W = [-0.7 -0.8  1.8  1.2 -0.4 -1.2]
W[0]	-0.7
W[5]	-1.2

x =
[[-0.170 -0.111 -0.112  0.191 -0.033  0.053  0.093  0.078 -0.010  0.056
  -0.108 -0.062 -0.034  0.082  0.021 -0.160]
 [-0.167 -0.218 -0.081  0.084  0.019  0.083 -0.029  0.091 -0.089  0.028
  -0.149  0.052 -0.017  0.017 -0.021 -0.168]
 [-0.179 -0.213 -0.096  0.104  0.006  0.057 -0.035  0.098 -0.082  0.043
  -0.141  0.018 -0.014  0.064  0.005 -0.165]
 [-0.192 -0.116 -0.091  0.191 -0.033  0.058  0.092  0.041  0.023  0.013
  -0.084 -0.048 -0.035  0.072  0.027 -0.158]
 [-0.163 -0.148 -0.084  0.148 -0.005  0.073  0.039  0.114 -0.054  0.041
  -0.143 -0.007 -0.019  0.062 -0.013 -0.177]
 [-0.162 -0.133 -0.093  0.160 -0.014  0.065  0.057  0.111 -0.045  0.052
  -0.138 -0.026 -0.022  0.073 -0.005 -0.175]
 [-0.196 -0.191 -0.114  0.131 -0.013  0.021 -0.029  0.105 -0.062  0.065
  -0.134 -0.027 -0.012  0.131  0.038 -0.149]]
x[0][0] -> -0.170
x[0][2] -> -0.112
x[3][5] -> 0.058
x[5][8] -> -0.045
x[3][14] -> 0.027
x[:, 2] -> [-0.112, -0.081, -0.096, -0.091, -0.084, -0.093, -0.114]
x[2][5] -> 0.057
x[6] -> [-0.196, -0.191, -0.114, 0.131, -0.013, 0.021, -0.029, 0.105, -0.062, 0.065, -0.134, -0.027, -0.012, 0.131, 0.038, -0.149]
x[4][11] -> -0.007
x[6][2] -> -0.114
x[1][14] -> -0.021
x[1][1] -> -0.218
x[0][10] -> -0.108
x[5] -> [-0.162, -0.133, -0.093, 0.160, -0.014, 0.065, 0.057, 0.111, -0.045, 0.052, -0.138, -0.026, -0.022, 0.073, -0.005, -0.175]
x[6][12] -> -0.012
x[1] -> [-0.167, -0.218, -0.081, 0.084, 0.019, 0.083, -0.029, 0.091, -0.089, 0.028, -0.149, 0.052, -0.017, 0.017, -0.021, -0.168]
x[:, 15] -> [-0.160, -0.168, -0.165, -0.158, -0.177, -0.175, -0.149]
x[1][10] -> -0.149
x[6][4] -> -0.013
x[1][0] -> -0.167
x[2][12] -> -0.014
x[2][2] -> -0.096
x[6][6] -> -0.029
x[6][13] -> 0.131
x[4][3] -> 0.148
x[1][8] -> -0.089
x[:, 5] -> [0.053, 0.083, 0.057, 0.058, 0.073, 0.065, 0.021]
x[1][5] -> 0.083
x[0][11] -> -0.062
x[6][8] -> -0.062
x[6][15] -> -0.149
x[1][12] -> -0.017
x[0][9] -> 0.056

a =
[[-17.8  -7.1 -16.9   1.2 -19.3   5.3   2.1   7.6]
 [-16.7   2.2 -19.7   1.8 -17.1  -2.3   3.6  -4.4]
 [ 12.8  -9.4  15.3 -10.9  11.0  -8.1 -13.7  -3.9]
 [  3.7   2.2   1.9  -8.9   2.9 -15.1  -7.4 -22.1]
 [ -8.2 -11.5  -7.9  -1.0  -8.2   5.3  -3.7   9.4]
 [-19.4   0.8 -22.2   1.9 -18.9  -3.1   3.7  -3.6]
 [ -9.9 -10.0  -8.9   0.0 -10.7   6.6  -1.8  11.2]]
a[0, 0] = -17.8
a[6, 2] = -8.9
a[5, 4] = -18.9
a[3, 3] = -8.9
a[3, 7] = -22.1
a[5] = [-19.4, 0.8, -22.2, 1.9, -18.9, -3.1, 3.7, -3.6]
a[4, 6] = -3.7
a[3, 6] = -7.4
a[4, 0] = -8.2
a[2, 4] = 11.0
a[:, 4] = [-19.3, -17.1, 11.0, 2.9, -8.2, -18.9, -10.7]
a[2, 7] = -3.9
a[0] = [-17.8, -7.1, -16.9, 1.2, -19.3, 5.3, 2.1, 7.6]
a[2] = [12.8, -9.4, 15.3, -10.9, 11.0, -8.1, -13.7, -3.9]
a[5, 1] = 0.8
a[6, 0] = -9.9
a[0, 4] = -19.3
a[6, 1] = -10.0
a[4] = [-8.2, -11.5, -7.9, -1.0, -8.2, 5.3, -3.7, 9.4]
a[4, 2] = -7.9
a[1] = [-16.7, 2.2, -19.7, 1.8, -17.1, -2.3, 3.6, -4.4]
a[0, 5] = 5.3
a[4, 5] = 5.3
a[3, 5] = -15.1
a[0, 6] = 2.1
a[1, 2] = -19.7
a[0, 1] = -7.1
a[5, 3] = 1.9
a[3] = [3.7, 2.2, 1.9, -8.9, 2.9, -15.1, -7.4, -22.1]
